Below is a small trained network, with its code and all its weights. Each question gives an input and a class and asks what happens when units are switched off, that is, made to give their printed mean instead of their output.

import numpy as np


def w(rows, s, z=0):
    codes = np.array(rows[::2]) - 128.0
    scale = np.full(codes.shape[1], s)
    scale[-1] = z or s
    return codes * scale


def f(y):
    return np.maximum(y, 0)


def log_softmax(a):
    a = a - a.max(-1, keepdims=True)
    return a - np.log(np.exp(a).sum(-1, keepdims=True))


def net(x, mask):
    res = np.array(x, float).reshape(1, 3) / 4 @ E
    y = f(res @ A[0][:, :-1].T + A[0][:, -1])
    res = res + np.where(mask, y, B[0][:, -1]) @ B[0][:, :-1]
    return log_softmax(res[-1] @ U[:, :-1].T + U[:, -1])


A, B = {}, {}
E = w([
[113,156,246,230,189,95,107,121],'x0',
[25,105,151,193,78,221,126,105],'x1',
[60,157,181,111,87,86,140,247],'x2',
],0.011)
A[0] = w([
[157,150,150,157,163,149,113,79,117],'n0',
[74,146,165,116,71,85,154,248,57],'n1',
[118,139,123,126,111,121,118,136,245],'n2',
[133,112,96,89,80,149,184,137,68],'n3',
[52,104,158,167,91,185,153,124,74],'n4',
[136,93,96,129,135,135,132,70,60],'n5',
[129,121,108,77,75,139,120,158,86],'n6',
[59,120,128,149,96,213,114,126,92],'n7',
[186,166,130,89,173,47,139,160,76],'n8',
[109,127,119,147,114,144,146,97,87],'n9',
[108,89,93,87,83,127,147,165,110],'n10',
[92,128,146,96,129,116,139,150,247],'n11',
[137,132,134,137,97,148,119,101,240],'n12',
[101,155,189,202,171,68,108,156,76],'n13',
],0.017,0.012)
B[0] = w([
[138,104,146,101,107,150,170,82,187],'n0',
[176,8,69,156,141,136,178,58,249],'n1',
[87,184,121,143,121,110,173,125,211],'n2',
[117,145,190,88,113,182,110,121,187],'n3',
[163,122,137,67,160,98,109,171,210],'n4',
[130,74,126,109,124,132,150,79,167],'n5',
[103,159,159,107,141,182,86,133,187],'n6',
[179,134,138,83,168,93,116,185,209],'n7',
[169,124,139,64,164,82,124,189,245],'n8',
[163,87,100,101,134,132,117,143,149],'n9',
[105,165,164,91,95,160,127,123,201],'n10',
[109,163,125,168,109,94,168,103,223],'n11',
[113,154,107,154,112,85,191,116,204],'n12',
[86,185,184,76,90,201,88,118,246],'n13',
],0.015,0.017)
U = w([
[162,135,128,83,161,60,126,231,106],'0',
[87,171,154,96,110,245,119,114,82],'1',
[158,43,98,133,138,148,147,39,222],'2',
[47,222,105,175,105,9,168,126,253],'3',
[116,116,105,146,132,145,68,146,73],'4',
[128,105,90,157,141,165,89,147,79],'5',
[92,72,92,135,178,149,87,118,74],'6',
[137,111,97,156,98,133,82,154,83],'7',
],0.016,0.0062)

Each question gives the input, the list of numbers given to net, and the class t.
The units are the neurons (one row each of A and B). Each row of codes is followed by its name. A weight is (code - 128) times the scale printed after its matrix; where a second scale follows, it is the last column's (A, B and U).
mask holds one flag per neuron, in row order. A switched-off neuron (its flag False) gives its mean, the last column of its row in B, instead of its output. The means were averaged over made-up inputs and are rounded, as every weight is.
A unit's drop is (log p(t) with every unit on - log p(t) with that unit switched off) / (log p(t) with every unit on - log p(t) with every unit switched off).
The circuit of an input: a set's keep is (log p(t) with only the set's units on - log p(t) with every unit switched off) / (log p(t) with every unit on - log p(t) with every unit switched off). Starting from the 12 units with the biggest drops (on a tie, the unit counted first), units are removed one at a time, each time the one whose removal leaves the highest keep (on an exact tie, the one counted first), for as long as the keep stays at least 0.8.
units of the circuit, in order: the units of the circuit, biggest drop first
most important unit: the unit with the biggest drop
top k neurons: the k neurons with the biggest drops, biggest first
drop of u: that unit's drop, to one decimal
input [5,-2,-3], class 1: most important unit -> n1
input [1,7,-6], class 0: top 2 neurons -> (n7; n1)
input [4,6,5], class 0: top 2 neurons -> (n4; n7)
input [-4,4,6], class 2: top 3 neurons -> (n1; n13; n8)
input [-3,-7,8], class 2: top 2 neurons -> (n1; n7)
input [-5,-4,0], class 1: top 3 neurons -> (n7; n4; n3)
input [3,3,2], class 3: top 3 neurons -> (n8; n3; n6)
input [4,7,7], class 0: top 3 neurons -> (n4; n7; n0)
input [5,-4,5], class 1: top 3 neurons -> (n13; n7; n4)
input [8,-7,8], class 1: top 3 neurons -> (n13; n7; n4)
input [5,-2,-5], class 1: top 3 neurons -> (n1; n13; n11)
input [2,5,-4], class 0: top 2 neurons -> (n1; n7)
input [3,0,3], class 3: top 2 neurons -> (n3; n6)
input [8,-4,4], class 1: units of the circuit, in order -> (n13)
input [-4,4,-5], class 2: top 2 neurons -> (n13; n8)
input [0,-1,7], class 2: drop of n1 -> 1.6
input [-1,2,-1], class 3: drop of n1 -> 0.2
input [-7,-3,-2], class 1: drop of n12 -> 0.0
